Below are the code and all the weights of a small trained network. Each question names an input and a class and asks about switching units off, where a switched-off unit gives its printed mean instead of its output.

import numpy as np


def w(rows, s, z=0):
    codes = np.array(rows[::2]) - 128.0
    scale = np.full(codes.shape[1], s)
    scale[-1] = z or s
    return codes * scale


def f(y):
    return y / 2 * (1 + np.tanh(0.7978845608 * (y + 0.044715 * y**3)))


def log_softmax(a):
    a = a - a.max(-1, keepdims=True)
    return a - np.log(np.exp(a).sum(-1, keepdims=True))


def net(x, mask):
    res = np.array(x, float).reshape(1, 6) / 4 @ E
    y = f(res @ A[0][:, :-1].T + A[0][:, -1])
    res = res + np.where(mask, y, B[0][:, -1]) @ B[0][:, :-1]
    return log_softmax(res[-1] @ U[:, :-1].T + U[:, -1])


A, B = {}, {}
E = w([
[132,40,129,213,169],'x0',
[113,123,133,179,12],'x1',
[142,212,192,194,157],'x2',
[20,137,140,136,163],'x3',
[129,131,112,134,123],'x4',
[124,117,183,109,147],'x5',
],0.011)
A[0] = w([
[137,65,126,186,161,44],'n1',
[160,180,137,39,82,54],'n2',
[138,168,134,98,111,195],'n3',
[108,89,108,103,113,71],'n4',
[237,123,147,110,94,107],'n5',
[227,106,114,118,117,66],'n6',
[144,125,113,124,171,137],'n7',
[23,142,111,130,155,78],'n8',
[73,119,123,123,127,155],'n9',
[104,97,163,152,7,79],'n10',
[121,101,101,97,122,132],'n11',
[184,72,132,171,140,145],'n12',
[167,204,160,183,143,160],'n13',
[123,141,69,82,238,6],'n14',
[143,33,104,41,91,152],'n15',
[207,127,109,88,178,67],'n16',
[176,167,165,174,136,193],'n17',
[107,189,107,86,122,85],'n18',
],0.017,0.0023)
B[0] = w([
[134,17,134,189,140,205],'n1',
[128,2,130,209,128,220],'n2',
[127,73,116,155,132,172],'n3',
[137,138,136,157,178,169],'n4',
[34,143,112,34,101,214],'n5',
[58,118,118,66,112,206],'n6',
[150,127,156,138,108,164],'n7',
[53,116,56,27,81,195],'n8',
[91,128,93,98,131,162],'n9',
[198,208,242,110,73,229],'n10',
[131,152,121,132,164,170],'n11',
[117,39,119,170,110,200],'n12',
[154,177,81,146,204,197],'n13',
[183,199,222,139,69,228],'n14',
[158,206,56,155,216,253],'n15',
[145,178,163,105,72,205],'n16',
[147,179,86,118,167,184],'n17',
[135,56,140,183,149,181],'n18',
],0.021,0.015)
U = w([
[133,225,79,174,221,147],'0',
[147,194,234,143,59,72],'1',
[1,150,122,78,98,251],'2',
[97,66,153,216,123,39],'3',
],0.01,0.0032)

Each question gives the input, the list of numbers given to net, and the class t.
The units are the neurons (one row each of A and B). Each row of codes is followed by its name. A weight is (code - 128) times the scale printed after its matrix; where a second scale follows, it is the last column's (A, B and U).
mask holds one flag per neuron, in row order. A switched-off neuron (its flag False) gives its mean, the last column of its row in B, instead of its output. The means were averaged over made-up inputs and are rounded, as every weight is.
A unit's drop is (log p(t) with every unit on - log p(t) with that unit switched off) / (log p(t) with every unit on - log p(t) with every unit switched off).
The circuit of an input: a set's keep is (log p(t) with only the set's units on - log p(t) with every unit switched off) / (log p(t) with every unit on - log p(t) with every unit switched off). Starting from the 12 units with the biggest drops (on a tie, the unit counted first), units are removed one at a time, each time the one whose removal leaves the highest keep (on an exact tie, the one counted first), for as long as the keep stays at least 0.8.
units of the circuit, in order: the units of the circuit, biggest drop first
top k neurons: the k neurons with the biggest drops, biggest first
drop when u is switched off: that unit's drop, to one decimal
input [-8,-6,5,-4,7,-6], class 3: units of the circuit, in order => n2
input [1,-6,-3,-6,5,6], class 1: top 3 neurons => n14, n16, n8
input [-4,3,2,-2,-1,1], class 3: top 2 neurons => n14, n15
input [-8,2,-1,-7,0,-7], class 3: top 3 neurons => n2, n18, n8
input [3,4,5,-2,0,-1], class 0: top 2 neurons => n13, n14
input [-7,-3,6,-2,4,0], class 3: top 4 neurons => n2, n15, n18, n3
input [6,2,8,3,6,7], class 0: top 2 neurons => n13, n17
input [-2,4,-3,-5,-5,0], class 2: top 3 neurons => n5, n14, n6
input [-2,3,-6,-7,4,-5], class 2: top 2 neurons => n5, n6
input [1,8,-5,7,-2,-1], class 1: top 2 neurons => n10, n5
input [8,-6,7,-5,-7,-7], class 3: top 4 neurons => n12, n1, n15, n10
input [8,-3,6,1,-7,0], class 3: top 3 neurons => n1, n15, n12
input [1,-8,4,-4,8,-8], class 1: drop when n10 is switched off => 0.0
input [6,0,4,3,1,-3], class 3: units of the circuit, in order => n1
input [-4,-5,-8,8,-4,7], class 0: drop when n4 is switched off => 0.1
input [-8,-1,-6,3,0,2], class 3: drop when n18 is switched off => 0.2
